Below are the code and all the weights of a small trained network. Each question names an input and a target symbol and asks about switching units off, where a switched-off unit gives its printed mean instead of its output.

import numpy as np


def w(rows, s, z=0):
    codes = np.array(rows[::2]) - 128.0
    scale = np.full(codes.shape[1], s)
    scale[-1] = z or s
    return codes * scale


def f(y):
    return np.maximum(y, 0)


def softmax(a):
    e = np.exp(a - a.max(-1, keepdims=True))
    return e / e.sum(-1, keepdims=True)


def log_softmax(a):
    a = a - a.max(-1, keepdims=True)
    return a - np.log(np.exp(a).sum(-1, keepdims=True))


def net(x, mask):
    ids = ['ΓΘΛΞΠΣΨβδεζμτ'.index(c) for c in x.split()]
    T = len(ids)
    res = E[ids] + P[:T]
    r = res
    for j in range(2):
        rows = slice(2 * j, 2 * j + 2)
        q, k, v = (r @ M[0][rows].T for M in (Q, K, V))
        z = softmax(np.where(np.tri(T) > 0, q @ k.T / 2**0.5, -1e9)) @ v
        o = O[0][rows]
        res = res + np.where(mask[j], z, o[:, -1]) @ o[:, :-1]
    y = f(res @ A[0][:, :-1].T + A[0][:, -1])
    res = res + np.where(mask[2:14], y, B[0][:, -1]) @ B[0][:, :-1]
    return log_softmax(res[-1] @ U[:, :-1].T + U[:, -1])


Q, K, V, O, A, B = {}, {}, {}, {}, {}, {}
E = w([
[56,155,254],'Γ',
[180,140,158],'Θ',
[180,142,152],'Λ',
[182,143,157],'Ξ',
[207,109,199],'Π',
[181,141,157],'Σ',
[180,143,152],'Ψ',
[189,120,197],'β',
[170,217,23],'δ',
[47,37,120],'ε',
[176,146,149],'ζ',
[28,225,136],'μ',
[181,140,157],'τ',
],0.018)
P = w([
[32,98,39],'0',
[106,98,110],'1',
[145,112,161],'2',
[176,116,203],'3',
[206,117,240],'4',
[221,131,255],'5',
],0.01)
Q[0] = w([
[184,237,123],'h1',
[63,6,94],'h1',
[100,214,114],'h2',
[149,107,195],'h2',
],0.016)
K[0] = w([
[192,198,162],'h1',
[90,2,59],'h1',
[188,169,109],'h2',
[164,31,233],'h2',
],0.0095)
V[0] = w([
[190,97,8],'h1',
[198,52,164],'h1',
[147,219,114],'h2',
[213,163,181],'h2',
],0.011)
O[0] = w([
[254,238,83,43],'h1',
[192,37,52,253],'h1',
[77,164,160,71],'h2',
[118,229,89,244],'h2',
],0.011,0.0057)
A[0] = w([
[66,126,91,254],'n1',
[184,136,181,34],'n2',
[185,104,181,159],'n3',
[124,87,8,150],'n4',
[120,71,107,219],'n5',
[174,166,212,165],'n6',
[144,88,182,197],'n7',
[15,150,147,29],'n8',
[166,92,179,30],'n9',
[145,129,147,230],'n10',
[155,90,136,115],'n11',
[140,102,192,127],'n12',
],0.016,0.0086)
B[0] = w([
[39,194,80,178],'n1',
[1,120,56,147],'n2',
[47,150,55,220],'n3',
[216,129,200,210],'n4',
[135,153,184,248],'n5',
[81,40,129,181],'n6',
[114,184,177,235],'n7',
[218,70,88,194],'n8',
[116,135,11,173],'n9',
[123,25,127,193],'n10',
[141,197,80,199],'n11',
[162,184,143,187],'n12',
],0.009,0.016)
U = w([
[49,170,149,61],'Γ',
[135,112,124,177],'Θ',
[131,102,117,193],'Λ',
[129,108,122,160],'Ξ',
[253,116,152,85],'Π',
[133,101,123,181],'Σ',
[126,109,116,157],'Ψ',
[168,184,204,161],'β',
[59,42,67,34],'δ',
[144,232,57,1],'ε',
[112,115,121,209],'ζ',
[55,66,191,150],'μ',
[136,98,120,212],'τ',
],0.014,0.006)

Each question gives the input, a string of symbols that net reads in full, and the target symbol t.
The units are the heads (2 rows each of Q, K, V and O) and the neurons (one row each of A and B). Each row of codes is followed by its name. A weight is (code - 128) times the scale printed after its matrix; where a second scale follows, it is the last column's (O, A, B and U).
mask holds one flag per unit, heads first, then neurons. A switched-off unit (its flag False) gives its mean, the last column of its rows in O or B, instead of its output. The means were averaged over made-up inputs and are rounded, as every weight is.
A unit's drop is (log p(t) with every unit on - log p(t) with that unit switched off) / (log p(t) with every unit on - log p(t) with every unit switched off).
The circuit of an input: a set's keep is (log p(t) with only the set's units on - log p(t) with every unit switched off) / (log p(t) with every unit on - log p(t) with every unit switched off). Starting from the 12 units with the biggest drops (on a tie, the unit counted first), units are removed one at a time, each time the one whose removal leaves the highest keep (on an exact tie, the one counted first), for as long as the keep stays at least 0.8.
circuit, biggest first: the units of the circuit, biggest drop first
unit that matters most: the unit with the biggest drop
top k neurons: the k neurons with the biggest drops, biggest first
heads that matter: for each layer, one digit per head in row order, 1 if its drop is at least 0.15 and else 0, layers parted by /
drop when u is switched off: that unit's drop, to one decimal
input δ ε Θ τ μ Λ, target μ: circuit, biggest first	[h1]
input Γ ε β, target ε: heads that matter	11
input τ Π Θ, target Π: circuit, biggest first	[h1; n1]
input Π ε Γ δ Ξ, target δ: heads that matter	00
input τ δ Θ, target δ: heads that matter	10
input Π Π Π Σ, target Π: heads that matter	11
input τ Ψ ε Π, target ε: circuit, biggest first	[h1; n3; n11; n6]
input Π Π Ξ, target Π: circuit, biggest first	[h1; n1]
input Σ Π Π τ, target Π: top 2 neurons	[n1; n4]
input Ψ Γ Ξ, target Γ: circuit, biggest first	[h1; n8; n4]
input Σ Π ε Π Π Γ, target μ: top 4 neurons	[n8; n1; n11; n9]
input δ Π Λ, target Π: top 4 neurons	[n1; n3; n2; n9]
input Ψ ε Π, target ε: top 2 neurons	[n3; n11]
input Π ε Ξ, target ε: top 4 neurons	[n3; n11; n9; n6]
input β Π δ ε ε Λ, target ε: top 2 neurons	[n11; n3]
input Π Π Π Ψ, target Π: unit that matters most	h1
input Θ μ ε δ δ Γ, target μ: top 4 neurons	[n8; n1; n11; n4]
input ε μ ε δ Λ, target δ: top 4 neurons	[n2; n6; n3; n10]
input ε Π Σ, target Π: top 3 neurons	[n1; n4; n6]
input Σ Π δ Π μ, target δ: unit that matters most	n8
input Π ε Π ε Σ, target ε: top 4 neurons	[n3; n11; n9; n6]
input δ ε Θ, target ε: heads that matter	01
input Ψ Λ Θ ε, target β: top 3 neurons	[n4; n5; n7]
input Π μ Π, target μ: drop when n4 is switched off	0.0
